Below are the code and all the weights of a small trained network. Each question names an input and a target symbol and asks about switching units off, where a switched-off unit gives its printed mean instead of its output.

import numpy as np


def w(rows, s, z=0):
    codes = np.array(rows[::2]) - 128.0
    scale = np.full(codes.shape[1], s)
    scale[-1] = z or s
    return codes * scale


def f(y):
    return y / 2 * (1 + np.tanh(0.7978845608 * (y + 0.044715 * y**3)))


def softmax(a):
    e = np.exp(a - a.max(-1, keepdims=True))
    return e / e.sum(-1, keepdims=True)


def log_softmax(a):
    a = a - a.max(-1, keepdims=True)
    return a - np.log(np.exp(a).sum(-1, keepdims=True))


def net(x, mask):
    ids = ['γδλξπφψ'.index(c) for c in x.split()]
    T = len(ids)
    res = E[ids] + P[:T]
    u = 0
    for l in range(2):
        q, k, v = (res @ M[l].T for M in (Q, K, V))
        z = softmax(np.where(np.tri(T) > 0, q @ k.T / 2**0.5, -1e9)) @ v
        res = res + np.where(mask[u], z, O[l][:, -1]) @ O[l][:, :-1]
        u += 1
        y = f(res @ A[l][:, :-1].T + A[l][:, -1])
        res = res + np.where(mask[u : u + 4], y, B[l][:, -1]) @ B[l][:, :-1]
        u += 4
    return log_softmax(res[-1] @ U[:, :-1].T + U[:, -1])


Q, K, V, O, A, B = {}, {}, {}, {}, {}, {}
E = w([
[178,128,137,50,152,248],'γ',
[119,16,238,111,88,80],'δ',
[255,71,106,167,208,114],'λ',
[222,57,198,44,66,171],'ξ',
[43,26,171,142,89,211],'π',
[115,147,110,39,104,81],'φ',
[57,185,189,159,98,202],'ψ',
],0.012)
P = w([
[127,68,138,2,228,189],'0',
[100,86,162,31,232,167],'1',
[98,103,180,41,203,143],'2',
[97,115,170,70,167,125],'3',
[91,129,156,83,127,126],'4',
[88,140,140,96,88,110],'5',
[84,168,144,119,72,87],'6',
[103,179,125,122,31,95],'7',
[92,178,121,144,9,75],'8',
],0.0064)
Q[0] = w([
[78,238,118,254,159,79],'L0H0',
[201,113,49,167,220,69],'L0H0',
],0.0087)
K[0] = w([
[94,102,255,34,136,240],'L0H0',
[80,141,84,19,93,118],'L0H0',
],0.009)
V[0] = w([
[254,74,185,138,153,231],'L0H0',
[79,75,143,95,59,102],'L0H0',
],0.0058)
O[0] = w([
[136,119,33,119,31,173,254],'L0H0',
[133,106,254,87,107,133,131],'L0H0',
],0.0068,0.0052)
A[0] = w([
[216,40,18,147,253,135,1],'L0N0',
[213,189,72,254,171,26,178],'L0N1',
[193,59,97,158,186,49,206],'L0N2',
[101,208,147,49,174,47,220],'L0N3',
],0.0054,0.002)
B[0] = w([
[174,203,61,213,254,122,226],'L0N0',
[221,21,242,120,195,154,133],'L0N1',
[143,170,169,165,183,75,201],'L0N2',
[85,167,212,105,59,98,248],'L0N3',
],0.0066,0.0014)
Q[1] = w([
[88,127,160,73,161,95],'L1H0',
[26,83,189,2,23,200],'L1H0',
],0.01)
K[1] = w([
[73,164,117,150,144,157],'L1H0',
[79,175,135,162,8,106],'L1H0',
],0.011)
V[1] = w([
[201,44,123,46,86,7],'L1H0',
[133,253,74,104,111,63],'L1H0',
],0.0069)
O[1] = w([
[162,2,31,150,172,28,253],'L1H0',
[89,84,147,12,211,138,109],'L1H0',
],0.0095,0.0034)
A[1] = w([
[170,209,109,212,131,139,254],'L1N0',
[28,81,65,138,125,254,193],'L1N1',
[194,74,22,206,194,50,173],'L1N2',
[79,116,58,65,171,126,233],'L1N3',
],0.0056,0.0042)
B[1] = w([
[101,131,121,198,113,89,183],'L1N0',
[214,187,176,109,208,38,224],'L1N1',
[12,138,53,74,165,253,255],'L1N2',
[223,124,142,219,182,53,237],'L1N3',
],0.0068,0.0064)
U = w([
[234,194,96,124,123,124,2],'γ',
[25,89,109,137,78,142,37],'δ',
[66,166,82,177,169,121,163],'λ',
[156,99,92,82,75,197,13],'ξ',
[184,132,148,254,71,98,233],'π',
[151,72,221,115,199,66,224],'φ',
[50,167,193,50,127,195,149],'ψ',
],0.0067,0.0037)

Each question gives the input, a string of symbols that net reads in full, and the target symbol t.
The units are the heads (2 rows each of Q, K, V and O) and the neurons (one row each of A and B). Each row of codes is followed by its name. A weight is (code - 128) times the scale printed after its matrix; where a second scale follows, it is the last column's (O, A, B and U).
mask holds one flag per unit, layer by layer, with each layer's heads first. A switched-off unit (its flag False) gives its mean, the last column of its rows in O or B, instead of its output. The means were averaged over made-up inputs and are rounded, as every weight is.
A unit's drop is (log p(t) with every unit on - log p(t) with that unit switched off) / (log p(t) with every unit on - log p(t) with every unit switched off).
The circuit of an input: a set's keep is (log p(t) with only the set's units on - log p(t) with every unit switched off) / (log p(t) with every unit on - log p(t) with every unit switched off). Starting from all 10 units, units are removed one at a time, each time the one whose removal leaves the highest keep (on an exact tie, the one counted first), for as long as the keep stays at least 0.8.
units of the circuit, in order: the units of the circuit, biggest drop first
unit that matters most: the unit with the biggest drop
top k neurons: the k neurons with the biggest drops, biggest first
top k neurons in layer l: the k neurons of layer l with the biggest drops, biggest first
drop when u is switched off: that unit's drop, to one decimal
input π ξ γ, target π: unit that matters most : L1H0
input ξ φ φ λ ξ ξ π π, target π: units of the circuit, in order : L1N2, L1H0
input λ φ λ φ γ φ π π λ, target φ: top 3 neurons : L0N0, L0N2, L0N1
input π λ ψ ξ ψ λ λ δ δ, target δ: top 2 neurons : L1N3, L1N1
input γ γ φ π γ π ψ π γ, target ψ: units of the circuit, in order : L1H0, L0H0
input φ λ ξ, target ξ: units of the circuit, in order : L0H0, L1H0, L1N2
input π φ γ φ, target φ: units of the circuit, in order : L0N3, L1H0, L0H0
input ξ φ ξ δ π γ π γ, target π: units of the circuit, in order : L1H0, L1N2
input φ ξ π ξ φ φ φ ξ ξ, target φ: units of the circuit, in order : L1H0, L0H0
input λ ξ γ, target γ: top 2 neurons in layer 1 : L1N1, L1N3
input δ π λ, target λ: top 2 neurons : L1N2, L0N0
input π γ φ δ φ ξ, target φ: top 2 neurons : L0N3, L1N2
input ξ λ φ δ γ φ γ, target φ: top 2 neurons : L1N3, L1N1
input π ψ γ, target ψ: units of the circuit, in order : L1H0
input φ ψ γ π, target ψ: top 2 neurons in layer 0 : L0N1, L0N3
input γ π γ γ γ π λ φ ψ, target ψ: top 2 neurons : L1N3, L0N1
input φ ψ φ, target ψ: drop when L1H0 is switched off : 0.9
input φ φ π, target φ: drop when L1H0 is switched off : 0.1
input π φ λ, target λ: drop when L1N0 is switched off : 0.1
input π γ δ ψ λ φ φ φ, target φ: top neuron : L1N3
